Small tables with named rows and columns. After each table, cells are looked up by row and column.

mak:
,tapemag,loro,gula,medul,nub,dakede,lamiv
tivebeg,-55.468,4.882,-26.857,-50.572,-88.221,-66.239,-11.751
kifeta,19.320,-67.709,-95.782,-13.188,-64.958,15.713,16.899
nogisi,-59.818,-19.558,-83.611,-53.422,-72.505,16.165,-35.684
vot,-21.686,19.720,-90.839,3.394,-85.254,-2.817,-57.753
zuv,-27.056,18.744,-28.352,-18.450,-50.275,0.466,48.753
leg,29.009,-90.094,-15.175,-78.420,24.329,-18.134,-48.734
vitulop,-5.014,-41.913,44.860,-1.343,-56.810,-35.994,-88.306
lakope,48.793,-87.881,23.897,29.259,41.169,-6.340,-62.197
neleras,41.083,-94.560,-73.666,-46.362,12.914,34.409,-23.090
govol,42.957,-95.771,51.834,-18.011,44.492,6.252,-12.965
nek,-93.827,-2.632,-74.073,-47.631,-30.413,-83.474,12.892
sen,43.065,36.813,-32.486,-15.955,-20.033,22.732,-2.900
pefus,50.884,-91.437,-89.982,-7.108,-16.695,-9.745,-20.823

What is the tapemag of kifeta in mak?
19.320
What is the dakede of tivebeg in mak?
-66.239
What is the loro of govol in mak?
-95.771
What is the medul of zuv in mak?
-18.450
What is the loro of kifeta in mak?
-67.709
What is the gula of nek in mak?
-74.073
What is the nub of nogisi in mak?
-72.505
What is the loro of nogisi in mak?
-19.558
What is the tapemag of tivebeg in mak?
-55.468
What is the lamiv of nogisi in mak?
-35.684
What is the lamiv of vitulop in mak?
-88.306
What is the nub of vitulop in mak?
-56.810
What is the lamiv of lakope in mak?
-62.197
What is the tapemag of vitulop in mak?
-5.014
What is the gula of sen in mak?
-32.486
What is the tapemag of neleras in mak?
41.083

leseri
|  | bimop | nuvimu | dizese | pivu | bazaze | nibufid | rozuze |
|---|---|---|---|---|---|---|---|
| zuf | 5.501 | 6.144 | 5.208 | 5.783 | 6.184 | 4.782 | 5.723 |
| fom | 4.293 | 4.733 | 2.488 | 6.305 | 5.821 | 4.928 | 4.968 |
| dop | 4.509 | 5.473 | 4.392 | 5.493 | 3.865 | 5.076 | 4.480 |
| nul | 4.905 | 5.495 | 6.740 | 5.862 | 4.797 | 6.530 | 5.810 |
| toginak | 4.872 | 5.599 | 9.008 | 3.544 | 5.229 | 4.133 | 4.804 |
| megavet | 6.231 | 6.003 | 5.817 | 7.677 | 5.380 | 3.608 | 6.310 |
| noturu | 5.992 | 5.167 | 5.062 | 5.383 | 5.087 | 4.753 | 6.402 |
| renod | 7.191 | 5.180 | 7.156 | 4.774 | 6.134 | 6.328 | 6.130 |
| bub | 4.967 | 5.405 | 7.216 | 7.094 | 5.642 | 5.292 | 4.016 |
| bufa | 5.294 | 5.696 | 6.777 | 5.969 | 6.151 | 6.683 | 4.579 |
| kidovu | 5.163 | 5.176 | 7.061 | 6.890 | 5.268 | 5.393 | 3.897 |

bazaze of dop is 3.865
bimop of zuf is 5.501
pivu of dop is 5.493
pivu of bufa is 5.969
nuvimu of toginak is 5.599
rozuze of bufa is 4.579
dizese of bufa is 6.777
pivu of toginak is 3.544
rozuze of toginak is 4.804
nibufid of bufa is 6.683
Which row has the largest nuvimu? zuf

sofo =
	fafile	tunoteg	gez	nifi	sibezu	lafali
zar	-0.3	-0.6	0.6	0.3	-0.1	-0.2
salata	-0.1	-0.7	0.7	0.2	-0.1	-0.2
fader	-0.1	-0.8	0.8	0.1	-0.1	0.0
degeb	-0.1	-0.6	0.7	0.1	0.0	-0.4
ret	-0.1	-0.3	0.4	0.0	0.2	-0.5
kobiva	-0.1	-0.7	0.7	0.2	-0.1	-0.2
zoluk	-0.1	-0.3	0.4	-0.1	0.2	-0.3
zila	-0.1	-0.5	0.5	0.1	0.1	-0.4
budavik	-0.1	-0.8	0.8	0.1	-0.2	0.0
losovu	-0.2	-0.6	0.5	0.2	-0.2	-0.3
nurate	-0.1	-0.8	0.8	0.1	-0.2	0.0
mev	-0.1	-0.4	0.5	0.0	0.1	-0.4
vegi	0.0	-0.2	0.0	0.0	-0.1	-0.6
vop	-0.2	-0.5	0.5	0.1	0.1	-0.3

gez of nurate = 0.8
lafali of salata = -0.2
gez of zoluk = 0.4
sibezu of mev = 0.1
sibezu of degeb = 0.0
lafali of zar = -0.2
sibezu of kobiva = -0.1
lafali of vegi = -0.6

Table tunufe
,tuku,pel,fegos,lol,patu,meso
legir,163,143,59,213,102,183
veg,140,143,126,156,138,158
vor,118,101,108,113,172,125
tuf,111,115,171,71,133,108

vor, fegos -> 108
veg, tuku -> 140
tuf, fegos -> 171
vor, pel -> 101
tuf, tuku -> 111
veg, fegos -> 126
tuf, meso -> 108
tuf, patu -> 133
legir, lol -> 213
vor, patu -> 172
legir, patu -> 102
veg, patu -> 138
veg, lol -> 156
legir, meso -> 183
veg, meso -> 158

zuso =
        bez  bekuze  pufazi  zafumo  faz  divipof
rik     118     192     163      64   93      116
mizo    116     189     155     227  110      128
fiva     42     163     127      85   69      146
bisalo  152     247     143     153  143      161
fot     236       4     114     195  136      124
dimome  179      57     134     168  164      133
papod    21     170     140     242  172      137

What is the divipof of papod in zuso? 137
What is the bez of fiva in zuso? 42
What is the divipof of bisalo in zuso? 161
What is the bekuze of papod in zuso? 170
What is the pufazi of fot in zuso? 114
What is the faz of fot in zuso? 136
What is the bez of dimome in zuso? 179
What is the zafumo of dimome in zuso? 168
What is the bez of fot in zuso? 236
What is the bekuze of bisalo in zuso? 247
What is the bez of bisalo in zuso? 152
What is the zafumo of rik in zuso? 64
What is the faz of dimome in zuso? 164
What is the pufazi of fiva in zuso? 127
What is the zafumo of mizo in zuso? 227
What is the divipof of fot in zuso? 124
What is the faz of mizo in zuso? 110

nidum
columns: gibafa, kiv, fuv
mufata: [133, 31, 82]
som: [120, 170, 211]
ririza: [122, 76, 97]
tozef: [124, 129, 174]
botile: [111, 162, 161]
sasid: [123, 76, 97]
bok: [149, 47, 182]
vif: [116, 90, 83]
sez: [133, 88, 160]

gibafa of bok is 149
gibafa of ririza is 122
fuv of vif is 83
fuv of som is 211
gibafa of sez is 133
gibafa of tozef is 124
fuv of sasid is 97
kiv of sez is 88
gibafa of botile is 111
kiv of sasid is 76
Which row has the largest gibafa? bok

mesibed =
|  | letib | fiterut | gof | par | sezeto | raso | zir | mugot | tofopud | teg |
|---|---|---|---|---|---|---|---|---|---|---|
| kar | 35.634 | 55.862 | 66.329 | 49.969 | 64.949 | 44.511 | 64.086 | 36.752 | 56.331 | 50.615 |
| rutadug | 36.033 | 67.947 | 71.656 | 60.224 | 66.154 | 44.379 | 62.758 | 43.689 | 66.141 | 46.183 |
| toz | 49.200 | 49.000 | 65.001 | 27.354 | 54.159 | 65.153 | 29.987 | 42.613 | 31.175 | 89.467 |
| zifafid | 56.636 | 42.638 | 61.114 | 41.539 | 44.447 | 58.272 | 34.475 | 46.827 | 36.994 | 80.573 |
| sizi | 43.810 | 61.177 | 65.465 | 50.714 | 69.873 | 50.735 | 71.262 | 39.386 | 71.282 | 47.068 |
| takaga | 61.196 | 40.379 | 43.949 | 56.462 | 40.478 | 25.875 | 37.337 | 57.240 | 40.534 | 44.103 |
| lizoz | 48.739 | 68.877 | 47.820 | 53.820 | 61.501 | 27.572 | 74.285 | 41.767 | 67.029 | 50.115 |
| nud | 62.683 | 48.220 | 43.698 | 38.730 | 44.647 | 11.474 | 33.495 | 57.569 | 33.677 | 42.523 |
| rirub | 59.079 | 47.497 | 33.394 | 54.264 | 50.851 | 36.769 | 40.575 | 65.006 | 22.048 | 65.870 |
| sol | 59.524 | 62.550 | 51.646 | 48.153 | 32.514 | 17.530 | 28.410 | 40.994 | 31.776 | 44.724 |

sol, raso -> 17.530
takaga, sezeto -> 40.478
rutadug, raso -> 44.379
sizi, zir -> 71.262
nud, teg -> 42.523
kar, sezeto -> 64.949
Which row has the largest mugot? rirub

